Known rows, with every way that one mark hangs from another
segeba(dupor(duviroz(relum(lifam(vema))))): [ 0.44  0.11  1.70  0.51 -0.45 -0.58  1.74  1.27  2.65  4.69  0.82  0.30
 -3.91  2.65 -1.92  1.50  1.41 -0.99  2.45  4.20  0.42 -1.46 -0.72 -1.98
  0.71  0.30 -1.99  2.27  0.35  1.39 -1.24  0.83 -0.91 -2.52 -3.65  2.39
  0.82 -0.13 -1.56 -1.52  0.27 -3.39  1.89 -3.62  0.23]
nevaru(lifam(mivi(nizuko))): [ 1.32  0.33  1.64 -0.29 -1.92 -1.20  2.30  2.26  2.53  2.59  0.35  1.13
 -1.98  2.63 -2.20  1.58  1.58  0.06  3.21  2.18 -0.29 -2.24 -1.33 -2.77
  0.22 -1.43 -0.41  1.26  0.54  1.57 -0.04  1.19 -1.61 -2.30 -2.66  2.54
  1.79  1.70 -2.84 -2.07  1.23 -1.39  1.63  0.06 -2.27]
dupor(relum(lifam mivi(nevaru valev(duviroz segeba)))): [ 0.37 -0.67  0.88  1.40  0.86  2.37  4.92  1.89  0.40  2.58  0.24 -1.06
 -3.54  2.87 -1.02 -0.04  2.44  0.63  2.81  5.39 -0.53 -1.89  1.08  0.00
 -0.55 -0.11 -2.00  0.84  1.50  0.27 -0.55  2.71 -0.77 -2.07 -1.12  3.39
  0.50 -1.15 -1.97  0.87  0.97 -2.32  1.51  0.91 -1.89]
nizuko(nevaru(lifam) relum vema): [ 1.19  0.64  0.55  0.68 -2.20 -2.42  2.25  2.21  1.55  3.21 -0.97  0.66
 -2.92  2.78 -1.31  0.17  1.65 -1.03  4.28  2.56  0.07 -1.54 -2.57 -2.02
  1.08 -1.88 -0.94  1.64 -0.12  0.87 -1.56 -0.04 -2.79 -1.22 -3.51  2.14
  1.48  2.59 -1.57 -1.39  2.37 -2.61  0.80  2.36 -0.40]
nevaru(duviroz lifam(vema)): [-0.29  0.51  1.94  1.12 -1.91 -1.19  0.88  1.95  2.26  2.23  1.28  0.03
 -1.04  2.79 -2.86  0.78  2.20 -0.80  3.22  2.50  0.15 -1.99 -0.98 -1.73
  1.57 -0.81 -1.13  1.18  0.24  1.71  0.27 -0.25 -1.92 -2.82 -4.21  2.10
  1.26  0.74 -1.76 -1.03  1.63 -1.83  1.76 -2.20 -0.17]
nizuko(relum(dupor) vema): [ 0.81  0.42  0.09  0.60 -1.40 -1.70  1.53  1.58  1.70  4.18  0.26  2.20
 -1.68  2.42 -2.27  0.59  0.50 -0.41  2.37  3.20  0.23 -1.76 -2.83 -2.31
  1.30 -1.19 -1.31  2.40  0.09  0.81 -1.26  0.97 -1.74 -0.58 -2.38  2.14
  2.15  1.50 -0.54 -2.16  2.81 -3.12  0.28  1.77 -0.37]
dupor(duviroz relum(mivi segeba)): [ 1.99  0.18  1.09  0.43 -0.19  0.06  1.87  0.73  1.50  3.78  2.45  0.41
 -1.01  2.78 -2.03  0.79  0.88 -0.93  2.44  2.47  0.89 -2.32 -0.50 -0.87
 -0.28  0.07 -3.98  1.20  0.38  0.20 -2.39  0.97 -0.73 -0.52 -1.61  0.77
  0.52 -0.69 -1.76  0.88  1.50 -2.64  0.97  1.13 -0.84]
mivi(dupor lifam nevaru(duviroz) nizuko(relum) valev): [-0.01  0.77  4.09  1.22 -1.11 -1.30  3.49  3.95  4.43  2.60 -0.61 -0.75
 -0.96  3.41 -2.88 -1.53  2.07 -0.19  2.25  4.48  0.28 -2.99 -0.87 -1.25
 -0.09  1.21 -2.29  1.19  2.12  2.41  0.66  1.70 -1.41 -0.59  0.65  4.93
  1.05  1.84 -3.32  1.07 -0.44 -5.62  3.39  0.84 -2.56]
relum(lifam(nevaru(duviroz)) mivi(nizuko) segeba): [-0.48 -0.57  1.36  1.24 -0.38  0.72  4.68  2.94  0.93  3.88  1.15  0.45
 -0.64  2.03 -2.49  0.91  2.00  0.32  3.64  3.23  0.93 -2.53 -1.12 -1.63
  1.41 -0.84 -1.72  0.40  0.88 -0.24 -0.06  0.13 -0.68 -2.17 -1.76  1.80
 -0.38  1.21 -2.59 -1.56  2.13 -3.80  1.27  2.46 -1.77]
segeba(dupor(duviroz relum(lifam(vema))) valev(mivi)): [-0.11  0.21  1.88 -0.74 -0.50 -0.20  2.20  0.43  3.47  4.39  1.67  1.13
 -4.90  3.13 -3.07  1.09  1.42 -0.71  2.86  4.84  0.44 -1.72 -0.42 -0.03
  0.23 -0.03 -2.55  2.33  0.64  1.50 -2.52  0.72 -1.14 -2.09 -4.56  2.65
  1.19 -0.72 -0.35 -1.38  0.05 -2.50  1.95 -3.64 -0.27]
relum(lifam(nevaru) segeba(dupor)): [-0.99 -0.86  0.89  0.80 -0.84  0.16  3.86  2.15  0.89  3.80  0.51  0.84
 -2.26  1.08 -0.95  1.51  1.54 -0.48  2.83  2.88  0.38 -1.46 -2.37 -1.46
  1.37 -0.87 -0.73  1.17  0.83  0.46 -1.17 -0.33 -0.76 -1.96 -2.73  1.77
  0.69  0.03 -1.95 -3.49  1.63 -3.38  0.61 -0.18 -0.05]
lifam(mivi(dupor valev(duviroz)) nevaru vema): [-0.08  0.99  0.73  0.17 -2.58  1.33  2.88  0.69  0.54  1.58  0.48 -0.75
 -0.44  2.46 -2.52  0.74  3.42  1.92  2.58  3.72  0.28 -1.79 -0.11 -0.63
  2.16  0.28 -2.68  1.43  1.07  1.41  0.92  1.39 -1.15 -1.81 -1.69  2.42
 -0.11 -0.44 -1.51 -1.37  0.71 -1.99  2.88 -1.92 -1.69]
segeba(valev(dupor(duviroz))): [ 1.93  0.06  1.90  0.01 -0.67  0.40  0.87  0.49  3.19  2.78  0.27  0.19
 -3.15  2.55 -2.50  0.21  1.99 -0.24  2.28  2.86  0.01 -1.79 -1.74 -0.87
 -0.75 -0.51 -2.17  1.62  0.16  1.57 -2.28  1.02 -0.98 -1.10 -2.26  1.71
  0.71  0.08  0.40  0.67  0.28 -2.38  0.25 -0.95 -1.37]
segeba(dupor valev(duviroz mivi(lifam nizuko(relum)))): [ 0.88  0.09  3.15 -1.61 -0.45 -0.88  2.85  1.87  4.54  3.71 -0.29  1.87
 -4.49  3.34 -3.26 -0.45  2.44  0.17  2.77  4.36  0.46 -1.86 -1.61 -0.33
 -1.14 -0.82 -0.76  1.31  0.31  2.27 -3.14  1.62 -1.88 -0.45 -2.57  3.14
  1.15  1.76 -1.21 -1.32  0.89 -3.86  1.22 -0.44 -2.23]
nizuko(nevaru relum(mivi(lifam valev))): [ 1.40  0.09  1.71  0.48 -1.52 -0.55  3.55  2.56  1.76  2.75 -0.58  0.87
 -1.96  2.64 -1.09 -0.06  2.15 -0.33  4.01  3.85 -0.19 -2.48 -0.99 -0.30
 -0.56 -1.15 -2.90  1.37  0.52  0.44 -1.95  1.11 -1.66 -0.81 -2.10  2.90
  1.02  1.32 -1.61 -1.24  1.50 -4.72  0.66  0.61 -0.96]
mivi(dupor(relum) lifam): [ 0.74  0.77  2.74 -0.17 -0.97 -1.40  2.37  1.42  2.10  3.11  0.87  0.05
 -1.37  2.61 -0.32  0.28  0.62 -0.95  2.14  3.55 -0.46 -2.01 -0.96 -1.69
 -0.54  0.30 -2.14  1.37  0.70  1.44 -0.52  1.37 -0.34 -0.83 -1.21  3.28
  1.78 -0.45 -2.33 -1.49  0.20 -3.02  2.26 -2.20 -0.96]
segeba(dupor(relum) valev(mivi(nevaru nizuko(vema)))): [ 1.10  0.23  1.76  0.50 -1.02 -1.41  2.60  1.42  3.97  5.36  0.49  1.84
 -4.67  2.88 -2.91  0.36  0.46  0.63  2.83  4.26  1.05 -2.01 -2.08 -2.13
 -0.63 -0.36 -0.02  1.63  1.09  2.02 -3.15  0.92 -1.56 -0.56 -2.63  3.99
  1.42  1.20 -1.28 -0.37 -0.15 -2.93  1.52  0.45 -0.95]
mivi(dupor lifam nizuko valev): [-0.25  0.53  2.70 -0.03 -1.54 -0.84  2.86  3.51  3.00  2.43 -0.07  0.15
 -1.28  2.67 -1.17  0.17  1.49  0.72  1.65  3.66 -0.17 -2.68 -1.44 -1.54
 -1.04 -0.14 -1.36  0.83  1.30  2.80 -0.09  1.98 -0.29 -0.75 -0.38  4.70
  2.59  0.44 -2.24 -0.71 -0.08 -4.26  2.33 -0.80 -2.21]
mivi(dupor(relum) nevaru): [ 1.32  0.67  2.12  1.65 -1.02 -0.84  2.02  0.84  2.10  3.84  0.60 -0.20
 -1.38  2.38 -0.65  0.08  0.97 -0.40  2.32  3.38 -0.11 -2.05 -0.90 -2.34
  0.11  0.57 -2.09  1.91  1.23  1.36 -0.18  0.90 -0.65 -0.60 -0.26  3.07
  0.78 -0.24 -2.44 -0.16 -0.16 -2.84  2.21 -0.64 -0.68]
dupor(duviroz relum(lifam(mivi))): [ 1.61  0.38  1.43 -0.23 -0.33 -0.34  3.00  0.83  2.13  3.03  1.32  0.42
 -3.01  2.97 -1.94  1.34  0.76 -1.43  2.57  3.46 -0.32 -2.08 -0.10 -1.49
  0.36  0.61 -3.26  2.07  0.82  0.20  0.20  1.54 -0.99 -2.48 -2.50  1.70
  1.24  0.08 -2.24 -0.97  0.55 -1.26  2.23 -1.52 -1.70]
lifam(mivi(nizuko(relum(dupor))) nevaru(duviroz) vema): [ 0.37  0.77  1.55  0.31 -1.85 -0.65  2.97  1.34  2.57  3.70  0.96  0.78
  0.79  2.77 -4.16  0.46  1.89  0.76  3.43  3.40  1.21 -2.69 -0.99 -1.95
  3.37  0.14 -2.72  1.95  1.10  0.50  0.66  0.44 -2.36 -1.69 -1.74  1.94
  0.04  2.29 -2.52 -2.63  2.16 -3.42  2.57  0.87 -2.02]
duviroz(relum(lifam(nevaru vema) mivi segeba(dupor))): [-0.18 -0.56  0.59  0.66 -0.77  0.66  3.74  1.40 -0.13  5.25  1.20  0.56
 -2.04  1.35 -1.35  2.30  1.90  0.27  3.89  4.38  0.79 -1.28 -0.65 -1.93
  1.85 -1.29 -1.48  1.70  0.36 -0.25 -2.02  0.00 -0.47 -2.51 -3.75  1.96
 -0.82 -0.67 -1.86 -3.88  1.49 -4.25  0.95 -1.52  0.52]
mivi(lifam(nevaru) valev(dupor duviroz)): [-0.43  0.20  1.57 -0.44 -0.31  1.40  4.19  1.92  0.78  0.92 -0.74 -1.00
 -2.28  2.39 -0.19 -0.54  2.65  1.23  2.44  4.10 -0.05 -1.53 -0.82  0.27
  0.30 -0.15 -1.36  0.14 -0.07  0.87 -0.03  2.08 -1.22 -1.53 -0.64  3.13
  0.65 -0.38 -0.83 -0.23  0.26 -2.49  2.11 -1.85 -1.79]
duviroz(relum(dupor mivi(lifam nevaru) segeba)): [ 0.59  0.09  1.03  0.12  0.22  0.48  3.42  2.24  0.78  4.05  0.83  0.56
 -1.53  1.56 -1.43  0.89  0.50 -0.21  2.60  3.92  0.39 -2.13 -0.71 -2.04
 -0.46 -1.10 -1.30  1.41  0.41 -0.54 -2.75  1.68 -0.14 -1.04 -0.48  2.77
 -0.61 -0.58 -2.36 -2.14  1.06 -4.17  0.95  0.00 -0.16]
duviroz(relum(dupor lifam mivi(valev))): [ 0.07 -0.26  0.51  0.31  0.00  0.31  3.57  1.80  0.78  4.09  0.97  1.46
 -2.92  2.30 -1.22  1.41  1.14  0.29  3.02  5.51 -0.18 -1.83 -0.69 -1.78
  0.28 -0.99 -2.19  1.92  0.24 -0.38 -1.32  2.80  0.54 -2.74 -1.64  3.05
  0.86 -0.54 -0.41 -2.64  1.26 -4.11  0.58 -1.29 -0.21]
nizuko(nevaru(duviroz lifam(mivi)) relum vema): [ 1.44  0.95  1.41  0.59 -2.59 -2.12  2.84  1.72  2.41  2.46 -0.28  0.54
 -2.27  3.43 -3.83 -0.24  2.22 -1.39  4.56  2.60  0.43 -1.83 -1.93 -2.12
  1.64 -0.74 -2.03  1.42  0.50  0.40 -0.86  0.30 -3.11 -2.17 -3.84  1.44
 -0.10  3.55 -2.37 -1.29  2.43 -1.99  1.55  2.12 -0.98]
valev(duviroz mivi(dupor lifam(vema)) nevaru): [-1.18  1.40  1.00 -0.13 -0.61  1.53  3.08  0.76  1.04  1.29 -0.03 -0.25
 -2.56  3.06 -1.17  0.06  3.60  2.22  2.51  4.44 -0.18 -1.65 -0.19 -0.45
  0.15 -0.70 -1.52  0.56  0.07  1.65 -0.49  1.55 -1.52 -0.52 -1.84  3.31
 -0.48 -0.04 -1.23 -0.86  1.04 -1.30  3.10 -2.85 -0.92]
valev(duviroz mivi(nizuko) nevaru segeba(dupor)): [ 0.03 -0.23  0.95  0.89  0.69  1.71  3.71  0.31  2.69  2.44 -0.19  0.55
 -4.04  3.22 -1.52 -0.28  3.77  2.73  2.39  3.67  0.63 -1.63 -1.26 -1.08
 -0.74 -0.34 -0.91 -0.49  0.72  1.96 -2.44  2.26 -2.10 -0.13 -1.29  2.52
 -0.28  1.55 -1.82  0.34  2.10 -1.17  1.18  0.93 -1.80]
nevaru(duviroz(relum) lifam(vema)): [ 0.78  0.73  2.08  0.98 -1.06 -1.96  0.76  1.18  2.31  2.77  1.48 -0.60
 -1.45  2.87 -2.39  0.94  2.09 -0.89  3.51  3.19  0.46 -1.60 -0.39 -2.69
  1.69 -0.45 -1.66  1.27 -0.06  1.24 -0.26  0.28 -1.57 -3.19 -3.95  2.15
  0.43  0.68 -1.90 -0.81  1.03 -2.34  1.88 -3.41  0.01]
nevaru(duviroz(relum(dupor lifam(mivi) segeba))): [ 0.16  0.19  1.08 -0.07  0.27 -0.05  3.46  1.20  1.62  3.12  2.05  0.52
 -1.20  2.07 -3.62  1.06  1.31 -0.88  2.46  3.64  0.76 -1.88 -0.86 -2.93
  1.29 -0.26 -2.65  1.51  1.02 -0.45 -1.06  1.54 -0.10 -3.07 -1.95  1.26
 -0.91  0.61 -1.97 -2.92  1.86 -2.82  1.02 -0.50 -0.79]
valev(duviroz mivi(dupor nevaru nizuko) segeba): [ 0.35  0.54  1.29  1.00  0.13  1.51  3.58  0.83  2.45  2.66 -0.54 -0.19
 -2.47  2.93 -2.06 -0.78  3.41  2.06  1.90  3.37  0.26 -2.13 -0.01 -1.59
 -0.46 -0.23 -1.62  0.47  1.17  2.20 -0.54  2.40 -1.60  0.20  0.39  3.33
 -0.47  1.08 -2.88  1.04  1.10 -1.53  2.19  1.53 -2.88]

Rows
[-0.64  0.07  0.72  0.07 -0.22  0.28  2.62  1.92  1.96  3.50  0.62  1.18
 -3.01  2.46 -1.84  0.86  0.70 -0.93  1.87  3.45 -0.17 -2.10 -1.69 -1.04
  0.52 -0.19 -2.01  1.98  0.27  0.40 -0.38  1.57 -0.56 -1.90 -1.53  1.93
  1.63  0.06 -0.97 -1.72  1.54 -2.47  1.33 -0.49 -0.64] -> relum(dupor(duviroz) lifam)
[ 0.85 -0.73  0.93  0.32 -1.01  0.89  3.72  3.05  1.41  4.34  0.22  0.69
 -2.61  1.63 -2.32  1.15  2.07  0.51  3.96  3.11  0.52 -2.56 -1.86 -1.63
 -1.05 -2.92 -0.83  1.13  1.14  0.69 -3.39 -0.27 -0.31 -1.49 -2.75  2.20
  0.24  1.09 -1.09 -2.00  1.79 -4.37 -0.62  3.66 -1.65] -> relum(lifam mivi(nizuko(nevaru)) segeba(valev))
[ 0.11 -0.09  2.84  0.43 -0.20 -1.32  3.30  1.55  2.42  3.27  1.27 -0.49
 -1.32  1.86 -1.85  0.28  1.45 -1.18  2.85  3.11  1.33 -1.57 -1.66 -1.79
  1.13  1.00 -1.92  0.20  0.57  0.24 -2.04  0.28 -0.90 -1.88 -2.02  1.75
 -0.86  0.53 -2.90 -1.87  0.74 -4.26  1.56 -2.40  0.09] -> mivi(lifam(nevaru(duviroz(relum(segeba(dupor))))))
[ 1.96 -0.27  1.57  0.82 -0.86 -0.35  3.00  1.50  2.21  5.67  0.77  0.96
 -1.99  2.18 -1.62  0.57  1.76  0.52  3.59  2.81  1.81 -2.14 -1.88 -2.96
 -0.90 -1.10 -1.87  0.71  0.61  0.90 -4.48  0.64 -0.65 -0.46 -1.44  1.67
 -0.87  1.57 -2.45 -1.36  1.46 -4.98  0.09  2.43 -0.34] -> duviroz(relum(mivi(nizuko(nevaru)) segeba(dupor)))
[ 0.69 -0.40  1.26  1.14  0.29  0.63  4.36  3.15  1.04  4.83  1.00  0.31
 -1.86  2.10 -1.17  1.04  0.68  0.11  3.04  3.90  0.41 -2.62 -0.29 -2.22
 -0.47 -1.25 -1.10  1.38  1.41  0.39 -0.97  0.74 -0.42 -1.34 -0.88  3.23
  0.82 -0.01 -3.00 -0.66  0.82 -3.71  1.59  2.93 -1.77] -> dupor(relum(lifam mivi(nevaru nizuko) segeba))
[ 0.96  0.19  1.52  0.42  0.23 -0.76  2.51  1.33  2.13  3.46  1.18  0.10
 -3.11  2.89 -0.89  0.85  0.57 -1.56  2.38  3.51 -0.15 -2.01 -0.63 -1.22
  0.22  0.51 -2.87  1.78  0.45  0.57 -0.05  1.11 -0.82 -1.99 -2.13  2.02
  1.94 -0.25 -1.69 -0.08  0.57 -2.10  1.92 -1.34 -1.05] -> dupor(duviroz relum(lifam))
[ 1.26  0.11  1.76  0.36 -0.62  1.32  2.77  2.03  2.77  3.27  0.32  0.65
 -2.21  3.50 -2.22 -0.14  2.13  1.37  2.35  3.78  0.60 -2.64 -0.72 -0.71
 -1.12 -0.17 -3.01  0.87  0.34  1.62 -1.30  2.75 -0.85 -0.68 -0.30  2.96
  1.00  0.56 -0.78  1.87  0.34 -3.51  1.57  1.33 -2.37] -> relum(mivi(nizuko valev(dupor(duviroz))))
[ 0.55  1.04  2.68 -1.21 -1.60 -1.28  2.02  1.95  3.75  3.54  0.00  1.07
 -1.91  2.87 -3.14  0.48  2.39  0.80  2.99  4.35 -0.03 -2.40 -0.64 -1.19
 -0.02 -1.64 -1.80  2.22  0.83  2.74 -1.55  0.73 -1.59 -0.28 -2.86  4.34
  1.44  1.16 -1.37 -2.04  0.56 -4.25  2.07 -1.37 -2.39] -> segeba(valev(mivi(dupor lifam(vema) nizuko(relum))))
[ 0.81  0.50  1.23  1.34 -2.21 -0.14  2.06  0.43  1.51  2.30  1.36  0.24
  0.26  2.04 -3.35  1.41  2.41  0.28  3.46  2.34  0.53 -2.20 -0.53 -1.92
  2.90  0.19 -2.48  1.39  0.79  0.45  1.10 -0.49 -2.07 -2.67 -3.75  1.22
 -0.34  1.03 -2.24 -2.18  1.59 -1.51  1.91 -2.54 -0.86] -> lifam(mivi nevaru(duviroz) vema)
[ 1.03  0.35  1.25  0.11 -0.14  0.96  3.68  2.33  2.04  2.24 -0.67 -1.13
 -1.20  2.99 -1.71 -1.83  3.50  1.61  2.63  3.08  1.62 -2.19 -1.38 -0.83
 -0.47 -1.23 -2.79  0.36  0.90  2.04 -2.46  1.33 -1.89  0.33  0.51  2.36
  0.12  1.79 -1.02  1.86  1.47 -4.34  1.02  4.89 -2.72] -> mivi(nizuko(nevaru relum(segeba)) valev(dupor duviroz))
[ 1.33  0.45  2.46  0.94 -0.52 -2.34  1.31  1.08  2.72  2.65  1.20 -0.21
 -2.15  2.92 -1.91  0.50  1.82 -1.45  3.45  2.99  0.26 -1.52 -1.08 -2.78
  1.00 -0.03 -1.76  0.91 -0.17  0.71 -0.54  0.94 -1.19 -2.98 -2.85  1.78
  0.29  1.17 -2.05 -0.48  1.01 -2.33  1.37 -2.45 -0.28] -> nevaru(duviroz(relum) lifam)
[ 0.99  0.55  1.58  0.58 -0.84 -0.91  1.72  0.75  1.50  3.37  1.94 -0.15
  0.02  2.16 -1.09  0.47  1.12 -0.51  1.87  2.46  0.56 -1.93 -1.31 -2.18
  0.10 -0.19 -2.95  1.31  1.09  1.50 -1.48  0.58 -0.20 -0.30 -0.93  1.93
  1.00 -0.67 -1.93 -0.65  1.08 -3.03  1.24  0.45 -0.74] -> mivi(dupor(relum(segeba)))
[ 0.11  0.69  1.59  0.95 -1.78 -1.35  1.88  2.22  2.01  2.30  0.78 -0.97
 -0.10  2.69 -3.12 -0.35  2.94 -1.14  4.11  2.01  1.16 -2.11 -1.21 -1.25
  1.92 -1.46 -2.59  1.12  0.74  1.22 -1.61 -1.32 -2.79 -1.58 -3.54  1.28
 -0.13  1.87 -2.26 -0.63  2.54 -3.45  1.34  1.78 -0.29] -> nizuko(nevaru(duviroz lifam(vema)) relum(segeba))
[-0.53  0.60  2.94  0.74 -1.52 -0.79  3.21  1.69  2.13  2.31  0.31 -0.37
 -0.54  2.32 -1.62 -0.21  1.90 -0.64  2.82  3.15  0.00 -2.09 -1.48 -1.18
  1.31  1.00 -2.16  0.59  0.66  0.68  0.81  0.59 -0.87 -1.51 -1.18  2.53
 -0.07  0.75 -2.65 -1.71  0.71 -3.27  2.55 -2.17 -0.92] -> mivi(dupor lifam(nevaru(duviroz)))
[ 0.55  0.83  3.11  0.60 -0.68 -1.58  3.10  0.94  2.17  2.85  0.50 -1.02
 -0.95  2.41 -1.15 -0.04  1.78 -0.74  3.10  3.84  0.30 -1.70 -0.90 -2.14
  1.45  1.39 -2.68  0.70  0.34  0.21  0.24  1.13 -0.52 -1.88 -0.94  2.58
 -0.89  0.69 -2.79 -1.48  0.09 -3.78  2.66 -3.35 -0.74] -> mivi(dupor lifam(nevaru(duviroz(relum))))
[ 0.52  0.85  1.38  0.53 -1.26  1.44  3.44  1.55  2.11  1.30 -0.15 -0.68
 -1.93  3.39 -2.07 -0.10  3.58  2.92  2.14  4.13  0.23 -2.20 -1.06 -1.51
 -0.34  0.34 -1.86  0.39  1.57  2.14 -0.07  2.77 -0.78 -0.86  0.42  3.22
  0.04  1.02 -1.67  0.67  0.53 -2.20  2.72  1.11 -2.87] -> lifam(mivi(dupor nizuko valev(duviroz nevaru)))
[ 0.16  0.11  1.31  1.78 -0.58  1.69  2.90  1.48  1.70  1.43 -0.54 -1.55
 -1.98  2.56 -1.69 -0.79  3.39  1.26  1.47  3.68 -0.27 -1.87 -0.31 -0.68
 -0.36  0.45 -1.94  0.68  1.82  2.18 -0.34  2.35 -0.97 -0.63  0.17  3.35
  0.32 -0.44 -1.98  1.52  0.68 -2.40  1.59  0.62 -1.88] -> mivi(dupor nevaru valev(duviroz segeba))
[ 1.21  0.39  0.26  0.79 -2.37 -0.01  2.00  0.43  0.65  2.61  0.78  0.68
 -0.25  1.46 -1.90  2.34  2.02  0.78  3.37  2.24  0.00 -1.98 -0.68 -2.09
  2.49 -0.88 -1.79  1.89  0.53  0.58  0.65 -0.40 -1.92 -2.22 -3.78  1.61
  0.56  0.41 -2.01 -3.15  1.50 -1.30  1.44 -2.53 -0.91] -> lifam(mivi nevaru vema)
[ 0.23 -0.51  1.30  1.35 -0.37  0.09  4.29  1.99  0.66  3.63  0.96  0.60
 -0.62  2.09 -2.62  0.62  2.43 -0.96  4.21  3.60  0.46 -1.98 -0.92 -0.96
  2.32 -0.77 -3.05  1.35  0.63 -1.02 -0.23 -0.16 -1.35 -2.04 -2.51  0.98
 -0.86  1.19 -2.11 -1.97  2.77 -4.16  0.73  2.11 -1.05] -> nizuko(relum(lifam(nevaru(duviroz)) mivi segeba))
[ 0.35 -0.29  1.39 -0.62  0.37  0.09  3.86 -0.22  1.92  3.99  0.18  0.87
 -5.71  2.21 -1.66  0.91  2.75  0.37  3.79  5.23  0.41 -0.63 -1.07 -0.97
  1.07 -0.42 -1.13  1.39 -0.29 -0.02 -2.34  1.37 -0.68 -2.72 -3.25  1.96
 -1.02  0.19 -0.37 -2.71  0.48 -2.63  0.97 -3.42 -0.51] -> segeba(dupor valev(duviroz(relum(lifam(nevaru))) mivi))
[ 1.04 -0.52  0.83  1.03 -0.83 -0.21  4.01  1.58  0.32  4.26 -0.25  1.54
 -2.14  1.95 -0.77  1.50  1.98 -0.46  4.51  4.15 -0.66 -1.70 -0.97 -1.24
  1.93 -1.39 -2.10  2.23  0.03 -0.91  0.30  0.42 -1.40 -2.03 -2.83  1.82
  0.48  1.01 -1.66 -3.19  2.24 -3.63  0.65  0.53 -1.05] -> nizuko(relum(lifam(nevaru) mivi))
[ 0.22  0.63  0.16 -0.77 -0.30  1.01  2.91  0.74  0.46  3.41  0.96  0.43
 -2.60  2.41 -2.57  1.58  1.89  0.57  2.53  4.70  0.09 -1.41  0.13 -2.39
  1.44 -0.99 -1.41  2.31  0.21  0.23 -0.25  2.00 -0.58 -3.18 -2.78  2.02
 -0.07 -0.23 -1.16 -3.42  1.55 -1.74  1.85 -2.44 -0.93] -> valev(duviroz(relum(dupor lifam(mivi vema))))
